Below is a small trained network, with its code and all its weights. Each question gives an input and a target symbol and asks what happens when units are switched off, that is, made to give their printed mean instead of their output.

import numpy as np


def w(rows, s, z=0):
    codes = np.array(rows[::2]) - 128.0
    scale = np.full(codes.shape[1], s)
    scale[-1] = z or s
    return codes * scale


def f(y):
    return y / 2 * (1 + np.tanh(0.7978845608 * (y + 0.044715 * y**3)))


def softmax(a):
    e = np.exp(a - a.max(-1, keepdims=True))
    return e / e.sum(-1, keepdims=True)


def log_softmax(a):
    a = a - a.max(-1, keepdims=True)
    return a - np.log(np.exp(a).sum(-1, keepdims=True))


def net(x, mask):
    ids = ['ΓΔΞΠΦΨζηω'.index(c) for c in x.split()]
    T = len(ids)
    res = E[ids] + P[:T]
    q, k, v = (res @ M[0].T for M in (Q, K, V))
    z = softmax(np.where(np.tri(T) > 0, q @ k.T / 4**0.5, -1e9)) @ v
    res = res + np.where(mask[0], z, O[0][:, -1]) @ O[0][:, :-1]
    y = f(res @ A[0][:, :-1].T + A[0][:, -1])
    res = res + np.where(mask[1:9], y, B[0][:, -1]) @ B[0][:, :-1]
    return log_softmax(res[-1] @ U[:, :-1].T + U[:, -1])


Q, K, V, O, A, B = {}, {}, {}, {}, {}, {}
E = w([
[113,117,125,137,56,157,194,129,167],'Γ',
[146,132,104,61,108,252,176,125,131],'Δ',
[159,120,137,50,70,64,122,156,98],'Ξ',
[124,152,138,64,129,128,149,161,194],'Π',
[122,116,20,120,83,163,164,54,53],'Φ',
[235,128,62,104,130,161,168,111,147],'Ψ',
[193,195,173,133,137,133,198,58,127],'ζ',
[118,166,106,182,158,168,73,194,134],'η',
[120,76,52,93,166,124,217,140,157],'ω',
],0.012)
P = w([
[195,244,62,79,61,116,141,160,125],'0',
[145,219,96,110,105,101,119,128,134],'1',
[141,164,108,118,116,96,99,97,136],'2',
[136,120,108,139,116,115,92,101,158],'3',
[139,87,109,139,125,121,72,127,150],'4',
[135,54,109,139,125,135,64,148,147],'5',
[140,29,111,147,126,141,60,165,145],'6',
[146,1,111,154,120,148,62,186,152],'7',
],0.0068)
Q[0] = w([
[61,154,194,175,135,98,61,144,128],'h1',
[37,32,201,51,145,102,112,66,87],'h1',
[171,115,103,137,151,91,205,128,179],'h1',
[120,135,255,161,191,114,154,46,94],'h1',
],0.019)
K[0] = w([
[131,113,110,51,113,132,188,179,134],'h1',
[119,250,64,133,82,121,151,145,149],'h1',
[152,139,185,129,135,146,97,132,107],'h1',
[160,191,141,87,85,107,210,81,125],'h1',
],0.024)
V[0] = w([
[71,122,175,98,65,241,85,69,120],'h1',
[81,106,205,68,93,109,146,113,219],'h1',
[61,145,75,120,108,124,222,81,102],'h1',
[161,112,147,190,5,66,131,141,107],'h1',
],0.014)
O[0] = w([
[172,181,78,112,4,190,140,177,86,29],'h1',
[91,147,150,78,140,135,219,223,102,2],'h1',
[158,65,64,177,100,92,155,195,105,174],'h1',
[2,134,134,129,46,103,109,101,162,38],'h1',
],0.009,0.0037)
A[0] = w([
[143,114,160,166,111,87,115,103,19,101],'n1',
[178,205,186,121,105,115,202,38,102,137],'n2',
[88,155,135,186,115,128,170,194,100,157],'n3',
[136,142,165,167,131,21,97,187,43,84],'n4',
[150,247,176,159,116,126,115,75,121,58],'n5',
[133,98,127,133,109,41,162,155,137,47],'n6',
[107,186,137,88,160,115,165,200,127,4],'n7',
[19,143,136,142,176,158,153,112,116,94],'n8',
],0.015,0.0033)
B[0] = w([
[140,175,179,168,126,56,162,141,77,133],'n1',
[56,127,48,129,194,120,74,169,174,189],'n2',
[104,96,164,126,145,223,85,67,228,177],'n3',
[140,109,103,59,68,132,61,60,179,171],'n4',
[60,199,110,145,110,137,193,217,85,199],'n5',
[105,128,205,142,133,138,150,148,1,254],'n6',
[198,196,151,231,58,60,185,95,155,175],'n7',
[184,85,135,81,90,94,82,165,85,123],'n8',
],0.0099,0.0058)
U = w([
[124,128,71,251,69,100,107,73,98,1],'Γ',
[198,210,211,155,143,72,152,125,210,108],'Δ',
[45,246,104,158,192,129,113,163,126,134],'Ξ',
[153,51,163,172,235,124,202,136,104,203],'Π',
[133,162,192,20,58,52,74,129,130,150],'Φ',
[146,201,166,190,178,140,65,60,113,19],'Ψ',
[70,88,197,217,87,187,150,108,179,87],'ζ',
[235,164,78,84,119,214,151,139,138,130],'η',
[153,138,102,167,239,79,40,16,254,206],'ω',
],0.0039,0.0041)

Each question gives the input, a string of symbols that net reads in full, and the target symbol t.
The units are the heads (4 rows each of Q, K, V and O) and the neurons (one row each of A and B). Each row of codes is followed by its name. A weight is (code - 128) times the scale printed after its matrix; where a second scale follows, it is the last column's (O, A, B and U).
mask holds one flag per unit, heads first, then neurons. A switched-off unit (its flag False) gives its mean, the last column of its rows in O or B, instead of its output. The means were averaged over made-up inputs and are rounded, as every weight is.
A unit's drop is (log p(t) with every unit on - log p(t) with that unit switched off) / (log p(t) with every unit on - log p(t) with every unit switched off).
The circuit of an input: a set's keep is (log p(t) with only the set's units on - log p(t) with every unit switched off) / (log p(t) with every unit on - log p(t) with every unit switched off). Starting from all 9 units, units are removed one at a time, each time the one whose removal leaves the highest keep (on an exact tie, the one counted first), for as long as the keep stays at least 0.8.
circuit, biggest first: the units of the circuit, biggest drop first
most important unit: the unit with the biggest drop
k most important neurons: the k neurons with the biggest drops, biggest first
drop of u: that unit's drop, to one decimal
input Δ Δ Γ η, target Ξ: circuit, biggest first => [h1; n5]
input η Ψ ω Γ ζ ω ω η, target ω: most important unit => n6
input Γ η Γ, target Ξ: circuit, biggest first => [n5; h1; n2]
input ω ω ω Π, target Δ: circuit, biggest first => [h1; n7]
input ζ ω Δ ω η, target ω: 3 most important neurons => [n4; n6; n5]
input ω ω η ω Φ ζ ω, target ω: circuit, biggest first => [h1; n6]
input ω ω Ξ Π Φ Ξ ζ, target Ξ: circuit, biggest first => [h1; n2; n5]
input η Ξ Ξ, target Ξ: circuit, biggest first => [h1; n5; n2]
input Π Δ η Δ ω Π ω Γ, target ω: 2 most important neurons => [n6; n5]
input η Ψ Π, target Ξ: circuit, biggest first => [n5; h1; n2]
input Δ ω Ξ, target Φ: 2 most important neurons => [n4; n6]
input Γ ω ω Ξ ω η Γ, target Ξ: circuit, biggest first => [h1; n5; n2]
input Ψ Δ ω Ξ ω Γ ω, target ζ: drop of n1 => 0.0
input ω ω Γ ζ, target Ξ: drop of n5 => 0.2
input Δ Ψ Γ Δ Φ Ψ Π, target Δ: drop of h1 => 1.1
input ω Δ ω ω Π Π ω, target Δ: drop of n7 => 0.8
